Here is a tiny trained network, its code and every weight. The questions are about switching its units off for an input and a class, where a switched-off unit gives its printed mean instead of its output.

import numpy as np


def w(rows, s, z=0):
    codes = np.array(rows[::2]) - 128.0
    scale = np.full(codes.shape[1], s)
    scale[-1] = z or s
    return codes * scale


def f(y):
    return y / 2 * (1 + np.tanh(0.7978845608 * (y + 0.044715 * y**3)))


def log_softmax(a):
    a = a - a.max(-1, keepdims=True)
    return a - np.log(np.exp(a).sum(-1, keepdims=True))


def net(x, mask):
    res = np.array(x, float).reshape(1, 7) / 4 @ E
    y = f(res @ A[0][:, :-1].T + A[0][:, -1])
    res = res + np.where(mask, y, B[0][:, -1]) @ B[0][:, :-1]
    return log_softmax(res[-1] @ U[:, :-1].T + U[:, -1])


A, B = {}, {}
E = w([
[125,215,159,185],'x0',
[135,130,97,207],'x1',
[212,2,162,125],'x2',
[128,137,12,115],'x3',
[215,206,156,128],'x4',
[196,145,27,160],'x5',
[213,109,136,34],'x6',
],0.0083)
A[0] = w([
[179,187,116,128,89],'n0',
[77,90,160,122,163],'n1',
[70,76,120,173,134],'n2',
[139,8,140,176,138],'n3',
[124,174,161,137,247],'n4',
[149,104,147,96,145],'n5',
],0.017,0.011)
B[0] = w([
[166,160,167,25,175],'n0',
[174,233,194,30,203],'n1',
[134,184,85,87,201],'n2',
[194,15,72,49,247],'n3',
[138,255,140,151,234],'n4',
[34,199,82,18,176],'n5',
],0.0078,0.013)
U = w([
[95,127,140,141,1],'0',
[132,121,155,6,106],'1',
[27,143,173,129,127],'2',
[177,65,139,154,110],'3',
[97,101,144,120,155],'4',
[16,51,178,172,14],'5',
[36,136,39,132,180],'6',
[78,207,200,129,213],'7',
],0.012,0.0074)

Each question gives the input, the list of numbers given to net, and the class t.
The units are the neurons (one row each of A and B). Each row of codes is followed by its name. A weight is (code - 128) times the scale printed after its matrix; where a second scale follows, it is the last column's (A, B and U).
mask holds one flag per neuron, in row order. A switched-off neuron (its flag False) gives its mean, the last column of its row in B, instead of its output. The means were averaged over made-up inputs and are rounded, as every weight is.
A unit's drop is (log p(t) with every unit on - log p(t) with that unit switched off) / (log p(t) with every unit on - log p(t) with every unit switched off).
The circuit of an input: a set's keep is (log p(t) with only the set's units on - log p(t) with every unit switched off) / (log p(t) with every unit on - log p(t) with every unit switched off). Starting from all 6 units, units are removed one at a time, each time the one whose removal leaves the highest keep (on an exact tie, the one counted first), for as long as the keep stays at least 0.8.
circuit, biggest first: the units of the circuit, biggest drop first
most important unit: the unit with the biggest drop
k most important neurons: the k neurons with the biggest drops, biggest first
drop of u: that unit's drop, to one decimal
input [1,3,1,2,-6,3,2], class 3: most important unit -> n5
input [2,-2,6,8,-7,8,3], class 3: circuit, biggest first -> [n1, n3, n0, n4]
input [1,-7,5,1,4,-4,-4], class 7: circuit, biggest first -> [n3, n0]
input [3,2,8,1,-2,4,-2], class 3: circuit, biggest first -> [n1, n0, n3]
input [8,8,5,0,-6,5,3], class 3: circuit, biggest first -> [n5, n1]
input [6,7,8,-7,-7,6,-7], class 1: circuit, biggest first -> [n2, n3]
input [-2,3,2,-4,0,8,-4], class 3: circuit, biggest first -> [n5, n1]
input [5,-5,6,-2,6,-8,-2], class 7: 2 most important neurons -> [n3, n4]
input [2,0,0,8,-4,-7,-8], class 7: circuit, biggest first -> [n1, n3]
input [2,-4,-2,8,-5,-3,-5], class 7: 3 most important neurons -> [n3, n1, n5]
input [5,3,7,4,-5,5,6], class 3: circuit, biggest first -> [n1, n2]
input [4,5,7,8,-6,-1,5], class 3: 3 most important neurons -> [n1, n0, n4]
input [4,-8,-8,5,-5,-7,7], class 7: drop of n3 -> 0.4
input [6,-3,2,7,0,-2,-2], class 7: drop of n1 -> -0.2
input [7,1,2,-7,8,-6,7], class 7: drop of n4 -> 0.2
input [-1,-6,-6,2,-7,2,-4], class 7: most important neuron -> [n3]
